Below is a small trained network, with its code and all its weights. Each question gives an input and a target symbol and asks what happens when units are switched off, that is, made to give their printed mean instead of their output.

import numpy as np


def w(rows, s, z=0):
    codes = np.array(rows[::2]) - 128.0
    scale = np.full(codes.shape[1], s)
    scale[-1] = z or s
    return codes * scale


def f(y):
    return y / 2 * (1 + np.tanh(0.7978845608 * (y + 0.044715 * y**3)))


def softmax(a):
    e = np.exp(a - a.max(-1, keepdims=True))
    return e / e.sum(-1, keepdims=True)


def log_softmax(a):
    a = a - a.max(-1, keepdims=True)
    return a - np.log(np.exp(a).sum(-1, keepdims=True))


def net(x, mask):
    ids = ['βεζηθλμξπσφψω'.index(c) for c in x.split()]
    T = len(ids)
    res = E[ids] + P[:T]
    r = res
    for j in range(3):
        rows = slice(3 * j, 3 * j + 3)
        q, k, v = (r @ M[0][rows].T for M in (Q, K, V))
        z = softmax(np.where(np.tri(T) > 0, q @ k.T / 3**0.5, -1e9)) @ v
        o = O[0][rows]
        res = res + np.where(mask[j], z, o[:, -1]) @ o[:, :-1]
    y = f(res @ A[0][:, :-1].T + A[0][:, -1])
    res = res + np.where(mask[3:11], y, B[0][:, -1]) @ B[0][:, :-1]
    return log_softmax(res[-1] @ U[:, :-1].T + U[:, -1])


Q, K, V, O, A, B = {}, {}, {}, {}, {}, {}
E = w([
[26,6,163,137],'β',
[88,52,112,99],'ε',
[104,66,93,106],'ζ',
[105,62,95,109],'η',
[174,95,56,158],'θ',
[102,70,90,102],'λ',
[166,171,148,71],'μ',
[113,72,62,92],'ξ',
[165,210,102,32],'π',
[168,56,66,191],'σ',
[121,242,112,40],'φ',
[181,110,205,121],'ψ',
[77,149,82,189],'ω',
],0.021)
P = w([
[60,1,102,5],'0',
[87,31,109,11],'1',
[109,54,117,20],'2',
[133,84,125,30],'3',
[155,104,124,35],'4',
[171,125,128,50],'5',
[188,144,135,62],'6',
[201,167,138,76],'7',
[213,173,141,84],'8',
[218,189,141,85],'9',
],0.0087)
Q[0] = w([
[194,117,115,69],'H1',
[81,145,5,133],'H1',
[108,188,149,109],'H1',
[113,83,146,173],'H2',
[159,158,103,130],'H2',
[129,167,65,126],'H2',
[183,175,162,29],'H3',
[61,157,139,209],'H3',
[67,180,197,177],'H3',
],0.019)
K[0] = w([
[214,187,142,129],'H1',
[33,217,61,182],'H1',
[127,125,68,64],'H1',
[57,119,59,149],'H2',
[145,104,183,127],'H2',
[105,135,175,12],'H2',
[165,170,31,218],'H3',
[79,84,110,7],'H3',
[97,30,80,79],'H3',
],0.016)
V[0] = w([
[191,110,83,119],'H1',
[109,69,120,11],'H1',
[160,53,80,151],'H1',
[152,104,130,120],'H2',
[114,110,138,86],'H2',
[141,154,188,87],'H2',
[42,186,118,147],'H3',
[194,33,232,173],'H3',
[115,202,192,1],'H3',
],0.0093)
O[0] = w([
[141,152,92,100,143],'H1',
[192,197,165,163,254],'H1',
[101,174,165,49,111],'H1',
[123,131,155,121,158],'H2',
[96,156,152,120,183],'H2',
[120,83,169,79,160],'H2',
[141,176,144,255,73],'H3',
[179,24,155,32,162],'H3',
[7,188,186,80,195],'H3',
],0.008,0.01)
A[0] = w([
[82,194,69,123,65],'N1',
[59,159,2,84,131],'N2',
[185,33,176,173,135],'N3',
[225,203,155,70,71],'N4',
[23,36,92,110,98],'N5',
[187,198,138,181,68],'N6',
[202,87,66,136,8],'N7',
[87,168,77,45,60],'N8',
],0.0098,0.016)
B[0] = w([
[208,33,149,111,160],'N1',
[216,167,142,121,179],'N2',
[85,176,84,138,220],'N3',
[102,112,122,235,248],'N4',
[144,116,123,253,175],'N5',
[100,124,200,25,174],'N6',
[178,88,250,31,139],'N7',
[107,113,1,102,181],'N8',
],0.011)
U = w([
[8,62,173,215,154],'β',
[87,102,252,32,53],'ε',
[117,147,144,97,77],'ζ',
[121,140,136,89,109],'η',
[225,102,162,118,41],'θ',
[165,198,162,22,1],'λ',
[13,186,94,90,199],'μ',
[157,186,61,79,95],'ξ',
[119,146,133,90,81],'π',
[170,130,128,47,53],'σ',
[114,209,222,160,168],'φ',
[94,68,68,91,220],'ψ',
[133,120,27,254,236],'ω',
],0.0089,0.0061)

Each question gives the input, a string of symbols that net reads in full, and the target symbol t.
The units are the heads (3 rows each of Q, K, V and O) and the neurons (one row each of A and B). Each row of codes is followed by its name. A weight is (code - 128) times the scale printed after its matrix; where a second scale follows, it is the last column's (O, A, B and U).
mask holds one flag per unit, heads first, then neurons. A switched-off unit (its flag False) gives its mean, the last column of its rows in O or B, instead of its output. The means were averaged over made-up inputs and are rounded, as every weight is.
A unit's drop is (log p(t) with every unit on - log p(t) with that unit switched off) / (log p(t) with every unit on - log p(t) with every unit switched off).
The circuit of an input: a set's keep is (log p(t) with only the set's units on - log p(t) with every unit switched off) / (log p(t) with every unit on - log p(t) with every unit switched off). Starting from all 11 units, units are removed one at a time, each time the one whose removal leaves the highest keep (on an exact tie, the one counted first), for as long as the keep stays at least 0.8.
circuit, biggest first: the units of the circuit, biggest drop first
k most important neurons: the k neurons with the biggest drops, biggest first
heads that matter: for each layer, one digit per head in row order, 1 if its drop is at least 0.15 and else 0, layers parted by /
input ψ β ε ω ξ ψ, target φ: circuit, biggest first	[N6; H3]
input β ψ σ φ, target θ: circuit, biggest first	[H3; H1]
input ψ ψ η μ ω ε, target ω: 2 most important neurons	[N6; N7]
input φ ω φ φ ψ ψ ψ μ ω, target φ: circuit, biggest first	[H3; N2]
input μ β ω φ ξ, target ω: circuit, biggest first	[H3]
input μ φ φ σ, target φ: circuit, biggest first	[H3; N2]
input μ η ε, target μ: heads that matter	101
input μ π η ψ β η μ ψ ψ ζ, target ψ: circuit, biggest first	[H3; N8; H1]
input ψ ψ ω μ μ π ψ ψ ψ φ, target φ: 2 most important neurons	[N6; N4]
input μ ψ φ, target λ: circuit, biggest first	[H3; N1; N2; N4]
input μ π ω ξ φ ε μ β ε, target μ: 2 most important neurons	[N4; N1]
input η π ζ μ β μ, target μ: circuit, biggest first	[H3; N8]
input ψ ε ψ β θ ω ε, target ω: 2 most important neurons	[N6; N7]
input ψ ζ ζ ξ λ μ φ β ε, target φ: heads that matter	101
input ψ ψ θ ε μ ψ, target ω: heads that matter	001
input θ ω ω η ψ η ψ ε, target ψ: 2 most important neurons	[N4; N8]
input θ ψ η φ μ ψ ω η, target ω: heads that matter	101
input ω π μ ψ β ω ψ ξ, target ω: heads that matter	100
input ω π ζ, target ω: heads that matter	000
input ψ φ β η ψ λ θ, target ψ: heads that matter	001
input θ π ψ μ β μ, target ω: circuit, biggest first	[N4; H3]
input β ψ η μ β η ψ β ξ, target ψ: 2 most important neurons	[N8; N5]
input ψ β ψ ω μ β ψ ψ μ, target φ: 3 most important neurons	[N6; N8; N4]
